Below is a small trained network, with its code and all its weights. Each question gives an input and a class and asks what happens when units are switched off, that is, made to give their printed mean instead of their output.

import numpy as np


def w(rows, s, z=0):
    codes = np.array(rows[::2]) - 128.0
    scale = np.full(codes.shape[1], s)
    scale[-1] = z or s
    return codes * scale


def f(y):
    return y / 2 * (1 + np.tanh(0.7978845608 * (y + 0.044715 * y**3)))


def log_softmax(a):
    a = a - a.max(-1, keepdims=True)
    return a - np.log(np.exp(a).sum(-1, keepdims=True))


def net(x, mask):
    res = np.array(x, float).reshape(1, 8) / 4 @ E
    y = f(res @ A[0][:, :-1].T + A[0][:, -1])
    res = res + np.where(mask, y, B[0][:, -1]) @ B[0][:, :-1]
    return log_softmax(res[-1] @ U[:, :-1].T + U[:, -1])


A, B = {}, {}
E = w([
[183,120,130,68,135,182,116,111,160,188],'x0',
[92,158,109,124,54,153,131,173,139,110],'x1',
[227,122,80,123,45,63,254,198,142,109],'x2',
[146,136,215,171,152,128,168,80,153,55],'x3',
[137,128,234,101,117,49,153,120,200,71],'x4',
[87,213,220,105,87,96,112,70,194,67],'x5',
[46,210,72,149,92,106,179,68,117,222],'x6',
[91,168,159,89,150,142,133,101,131,162],'x7',
],0.008)
A[0] = w([
[204,76,23,154,130,107,118,183,126,113,252],'neuron 0',
[93,148,231,120,250,193,3,63,147,88,233],'neuron 1',
[125,154,70,129,71,114,191,120,101,220,214],'neuron 2',
[124,83,174,148,171,161,71,116,130,57,184],'neuron 3',
[90,148,194,106,156,175,90,44,96,96,178],'neuron 4',
[238,16,103,181,156,147,64,207,173,62,183],'neuron 5',
],0.0065,0.0031)
B[0] = w([
[104,116,122,99,85,157,106,206,64,109,197],'neuron 0',
[155,98,115,56,157,94,142,33,180,209,254],'neuron 1',
[94,103,13,179,28,167,150,147,100,133,184],'neuron 2',
[161,72,140,88,214,118,169,111,104,145,183],'neuron 3',
[152,89,137,172,166,138,174,113,199,153,192],'neuron 4',
[167,54,166,73,138,120,64,124,86,88,205],'neuron 5',
],0.011,0.013)
U = w([
[77,164,24,219,112,220,112,99,104,206,159],'0',
[170,180,186,162,16,50,224,154,207,17,161],'1',
[169,128,187,80,218,99,104,41,255,225,155],'2',
[212,99,182,92,139,179,29,153,96,92,6],'3',
],0.0069,0.0017)

Each question gives the input, the list of numbers given to net, and the class t.
The units are the neurons (one row each of A and B). Each row of codes is followed by its name. A weight is (code - 128) times the scale printed after its matrix; where a second scale follows, it is the last column's (A, B and U).
mask holds one flag per neuron, in row order. A switched-off neuron (its flag False) gives its mean, the last column of its row in B, instead of its output. The means were averaged over made-up inputs and are rounded, as every weight is.
A unit's drop is (log p(t) with every unit on - log p(t) with that unit switched off) / (log p(t) with every unit on - log p(t) with every unit switched off).
The circuit of an input: a set's keep is (log p(t) with only the set's units on - log p(t) with every unit switched off) / (log p(t) with every unit on - log p(t) with every unit switched off). Starting from all 6 units, units are removed one at a time, each time the one whose removal leaves the highest keep (on an exact tie, the one counted first), for as long as the keep stays at least 0.8.
units of the circuit, in order: the units of the circuit, biggest drop first
top k neurons: the k neurons with the biggest drops, biggest first
drop when u is switched off: that unit's drop, to one decimal
input [6,-6,2,7,2,-2,-8,-2], class 3: units of the circuit, in order	[neuron 5]
input [-8,-5,-7,1,-5,-2,4,-6], class 2: top 2 neurons	[neuron 2; neuron 1]
input [-3,-6,3,2,-4,-6,2,-8], class 3: top 2 neurons	[neuron 5; neuron 0]
input [-1,4,3,-3,6,3,-7,1], class 3: top 2 neurons	[neuron 5; neuron 1]
input [-6,8,-4,-2,7,-1,4,-2], class 1: top 2 neurons	[neuron 1; neuron 2]
input [1,6,4,-8,3,7,-4,3], class 1: top 2 neurons	[neuron 1; neuron 5]
input [7,8,1,0,6,-4,3,0], class 0: top 2 neurons	[neuron 2; neuron 5]
input [-7,6,1,1,1,7,-6,-1], class 2: drop when neuron 1 is switched off	-0.3
input [5,-4,5,8,-7,-1,8,6], class 0: drop when neuron 3 is switched off	0.0
input [-4,0,5,6,-4,-8,0,-6], class 3: drop when neuron 5 is switched off	0.9
input [-4,-3,2,-1,3,-3,0,-1], class 3: drop when neuron 2 is switched off	0.1
